Below is a small trained network, with its code and all its weights. Each question gives an input and a target symbol and asks what happens when units are switched off, that is, made to give their printed mean instead of their output.

import numpy as np


def w(rows, s, z=0):
    codes = np.array(rows[::2]) - 128.0
    scale = np.full(codes.shape[1], s)
    scale[-1] = z or s
    return codes * scale


def f(y):
    return y / 2 * (1 + np.tanh(0.7978845608 * (y + 0.044715 * y**3)))


def softmax(a):
    e = np.exp(a - a.max(-1, keepdims=True))
    return e / e.sum(-1, keepdims=True)


def log_softmax(a):
    a = a - a.max(-1, keepdims=True)
    return a - np.log(np.exp(a).sum(-1, keepdims=True))


def net(x, mask):
    ids = ['θλμσφω'.index(c) for c in x.split()]
    T = len(ids)
    res = E[ids] + P[:T]
    r = res
    for j in range(3):
        rows = slice(4 * j, 4 * j + 4)
        q, k, v = (r @ M[0][rows].T for M in (Q, K, V))
        z = softmax(np.where(np.tri(T) > 0, q @ k.T / 4**0.5, -1e9)) @ v
        o = O[0][rows]
        res = res + np.where(mask[j], z, o[:, -1]) @ o[:, :-1]
    y = f(res @ A[0][:, :-1].T + A[0][:, -1])
    res = res + np.where(mask[3:19], y, B[0][:, -1]) @ B[0][:, :-1]
    return log_softmax(res[-1] @ U[:, :-1].T + U[:, -1])


Q, K, V, O, A, B = {}, {}, {}, {}, {}, {}
E = w([
[144,186,74,189,159,171,64,161,111,96],'θ',
[135,145,151,73,103,154,71,118,95,5],'λ',
[65,96,68,163,67,146,163,156,155,117],'μ',
[191,115,80,146,174,127,113,97,138,125],'σ',
[133,170,95,128,79,112,94,87,139,112],'φ',
[145,140,192,107,88,56,112,145,133,133],'ω',
],0.025)
P = w([
[168,102,174,244,121,137,200,120,87,197],'0',
[206,150,157,135,91,102,147,177,104,113],'1',
[175,153,136,103,85,82,151,172,76,91],'2',
[131,132,131,94,137,103,120,169,122,158],'3',
[146,88,129,121,108,59,124,149,187,120],'4',
[102,132,83,52,125,131,42,183,120,117],'5',
[122,41,117,165,119,34,115,127,130,120],'6',
[83,78,78,77,160,112,32,169,171,111],'7',
],0.012)
Q[0] = w([
[68,143,93,16,153,160,124,166,200,157],'H0',
[132,126,137,153,174,52,105,171,199,145],'H0',
[73,166,117,137,157,157,92,254,148,76],'H0',
[48,82,97,74,224,135,65,94,209,113],'H0',
[47,113,168,138,143,168,124,157,138,131],'H1',
[225,112,199,147,178,96,95,126,123,144],'H1',
[156,67,219,70,77,143,186,72,101,131],'H1',
[110,101,139,96,155,132,129,115,164,124],'H1',
[137,146,86,188,62,178,91,122,131,119],'H2',
[94,122,153,188,169,149,158,67,88,157],'H2',
[70,141,137,116,132,105,129,107,91,143],'H2',
[170,132,48,118,81,90,66,95,144,118],'H2',
],0.0099)
K[0] = w([
[115,190,160,112,162,169,83,174,5,199],'H0',
[160,130,73,93,68,55,80,194,190,54],'H0',
[119,66,109,57,119,124,81,99,69,195],'H0',
[133,177,60,67,129,118,68,156,224,137],'H0',
[156,88,80,136,169,131,209,90,104,101],'H1',
[142,231,164,92,168,153,46,182,116,206],'H1',
[218,203,181,151,86,225,205,140,163,156],'H1',
[107,63,155,168,86,207,161,154,60,139],'H1',
[134,89,96,80,106,92,100,129,159,153],'H2',
[169,139,212,172,132,123,103,30,93,117],'H2',
[123,133,104,182,178,166,105,19,141,134],'H2',
[61,35,37,122,2,120,163,132,208,118],'H2',
],0.0078)
V[0] = w([
[107,75,205,114,145,139,19,146,101,119],'H0',
[135,85,122,146,231,123,225,125,126,184],'H0',
[112,177,21,104,209,121,35,147,122,152],'H0',
[24,163,159,236,136,178,150,151,37,123],'H0',
[162,102,117,40,148,110,145,168,7,94],'H1',
[155,54,122,139,123,97,217,66,165,170],'H1',
[172,119,140,181,224,142,111,135,185,109],'H1',
[159,200,126,136,123,101,91,148,148,185],'H1',
[138,130,122,77,255,152,90,56,144,95],'H2',
[162,112,239,205,209,65,76,119,113,50],'H2',
[119,76,121,119,145,142,177,254,141,123],'H2',
[180,99,140,198,28,86,87,58,136,113],'H2',
],0.0073)
O[0] = w([
[70,95,181,84,15,96,75,42,117,115,129],'H0',
[111,99,217,180,245,147,69,113,70,68,57],'H0',
[103,166,161,148,125,64,231,164,106,130,201],'H0',
[47,148,139,76,176,160,180,39,141,63,153],'H0',
[104,82,117,227,51,144,174,171,151,254,135],'H1',
[241,154,156,55,162,105,108,149,120,145,8],'H1',
[58,107,92,111,152,125,174,146,83,101,162],'H1',
[51,182,63,67,155,75,81,68,115,98,164],'H1',
[162,108,105,144,131,164,144,185,201,108,34],'H2',
[54,45,14,42,58,161,176,107,62,127,107],'H2',
[119,134,151,135,155,110,63,206,26,216,160],'H2',
[129,71,169,197,131,72,185,88,139,114,190],'H2',
],0.0066,0.011)
A[0] = w([
[74,178,82,135,119,188,180,91,154,56,27],'N0',
[111,92,123,186,115,162,58,106,89,51,103],'N1',
[137,137,108,160,48,148,95,131,109,244,181],'N2',
[140,52,85,170,182,138,154,130,129,115,198],'N3',
[147,103,103,182,80,203,254,186,155,170,91],'N4',
[171,125,80,122,172,218,62,172,165,134,131],'N5',
[121,89,194,83,71,84,159,159,96,139,25],'N6',
[171,131,164,91,136,175,163,159,181,136,29],'N7',
[152,124,56,139,188,35,76,98,132,162,254],'N8',
[159,106,88,66,105,183,203,44,129,127,7],'N9',
[88,54,82,164,89,211,99,120,153,114,166],'N10',
[137,111,122,55,130,107,113,165,185,93,133],'N11',
[85,96,237,94,192,155,103,54,137,129,49],'N12',
[129,94,142,162,95,147,95,215,127,55,68],'N13',
[166,187,157,137,132,176,69,125,119,170,28],'N14',
[141,167,89,106,79,149,74,61,165,104,9],'N15',
],0.0078,0.0018)
B[0] = w([
[170,83,171,105,171,156,100,132,164,212,249],'N0',
[150,133,158,113,121,159,74,154,166,134,211],'N1',
[147,107,141,55,94,151,68,109,106,67,207],'N2',
[118,180,11,90,142,145,73,135,187,138,177],'N3',
[155,97,206,129,156,144,155,227,125,39,182],'N4',
[157,168,109,99,106,154,141,79,50,83,136],'N5',
[28,177,71,152,125,138,149,98,133,203,159],'N6',
[139,99,145,126,132,79,89,118,174,221,122],'N7',
[84,139,106,88,104,129,151,109,190,50,216],'N8',
[195,101,87,132,199,97,175,148,75,66,162],'N9',
[124,119,155,182,169,144,169,181,229,209,216],'N10',
[130,119,158,71,184,169,102,156,109,138,132],'N11',
[98,210,2,83,167,204,96,97,146,231,139],'N12',
[148,110,105,91,112,119,127,174,166,158,169],'N13',
[156,97,104,57,190,165,97,120,166,184,153],'N14',
[148,205,215,164,175,71,100,128,122,136,161],'N15',
],0.0064,0.012)
U = w([
[125,139,121,122,197,151,102,122,198,253,46],'θ',
[151,46,198,53,160,158,100,139,132,90,102],'λ',
[187,46,157,139,225,40,84,166,64,217,4],'μ',
[218,112,55,94,142,111,162,161,74,152,191],'σ',
[143,192,182,180,119,150,177,98,107,88,214],'φ',
[155,98,94,121,71,175,117,76,72,186,196],'ω',
],0.0049,0.0016)

Each question gives the input, a string of symbols that net reads in full, and the target symbol t.
The units are the heads (4 rows each of Q, K, V and O) and the neurons (one row each of A and B). Each row of codes is followed by its name. A weight is (code - 128) times the scale printed after its matrix; where a second scale follows, it is the last column's (O, A, B and U).
mask holds one flag per unit, heads first, then neurons. A switched-off unit (its flag False) gives its mean, the last column of its rows in O or B, instead of its output. The means were averaged over made-up inputs and are rounded, as every weight is.
A unit's drop is (log p(t) with every unit on - log p(t) with that unit switched off) / (log p(t) with every unit on - log p(t) with every unit switched off).
The circuit of an input: a set's keep is (log p(t) with only the set's units on - log p(t) with every unit switched off) / (log p(t) with every unit on - log p(t) with every unit switched off). Starting from the 12 units with the biggest drops (on a tie, the unit counted first), units are removed one at a time, each time the one whose removal leaves the highest keep (on an exact tie, the one counted first), for as long as the keep stays at least 0.8.
units of the circuit, in order: the units of the circuit, biggest drop first
most important unit: the unit with the biggest drop
k most important neurons: the k neurons with the biggest drops, biggest first
which heads matter: for each layer, one digit per head in row order, 1 if its drop is at least 0.15 and else 0, layers parted by /
input θ θ μ, target φ: units of the circuit, in order => H0; H2; N0; H1
input θ θ σ θ, target σ: units of the circuit, in order => H0; H2; N5
input λ θ θ, target θ: 2 most important neurons => N10; N0
input θ θ θ λ μ, target φ: which heads matter => 001
input θ θ μ σ σ θ θ θ, target φ: which heads matter => 101
input ω μ ω θ θ θ λ θ, target φ: units of the circuit, in order => H0; N0; H2
input ω σ σ μ φ λ φ θ, target ω: most important unit => H0
input θ φ σ θ θ θ λ θ, target λ: units of the circuit, in order => N4; H1; H2
input ω μ θ λ θ, target ω: units of the circuit, in order => H0; N2; H1
input θ σ μ θ θ λ, target φ: units of the circuit, in order => N0; H2
input ω λ μ, target λ: units of the circuit, in order => H0; H1
input σ θ ω σ θ μ, target μ: units of the circuit, in order => H2; H0
input μ λ ω, target θ: units of the circuit, in order => H0; H2; N12
input θ θ λ θ θ φ σ μ, target σ: units of the circuit, in order => H0; H1
input σ σ σ θ σ θ, target σ: units of the circuit, in order => H0; H1; H2
input θ θ μ ω, target φ: units of the circuit, in order => N0; N14
input σ θ θ, target θ: most important unit => H1
input σ μ σ λ, target θ: 2 most important neurons => N12; N14
input λ λ θ θ θ σ ω, target ω: which heads matter => 100
input σ σ θ μ λ θ σ, target ω: which heads matter => 110
input λ θ σ φ, target φ: which heads matter => 001
input σ θ θ θ λ θ μ σ, target φ: which heads matter => 101
input λ θ θ θ λ, target θ: 3 most important neurons => N10; N0; N6
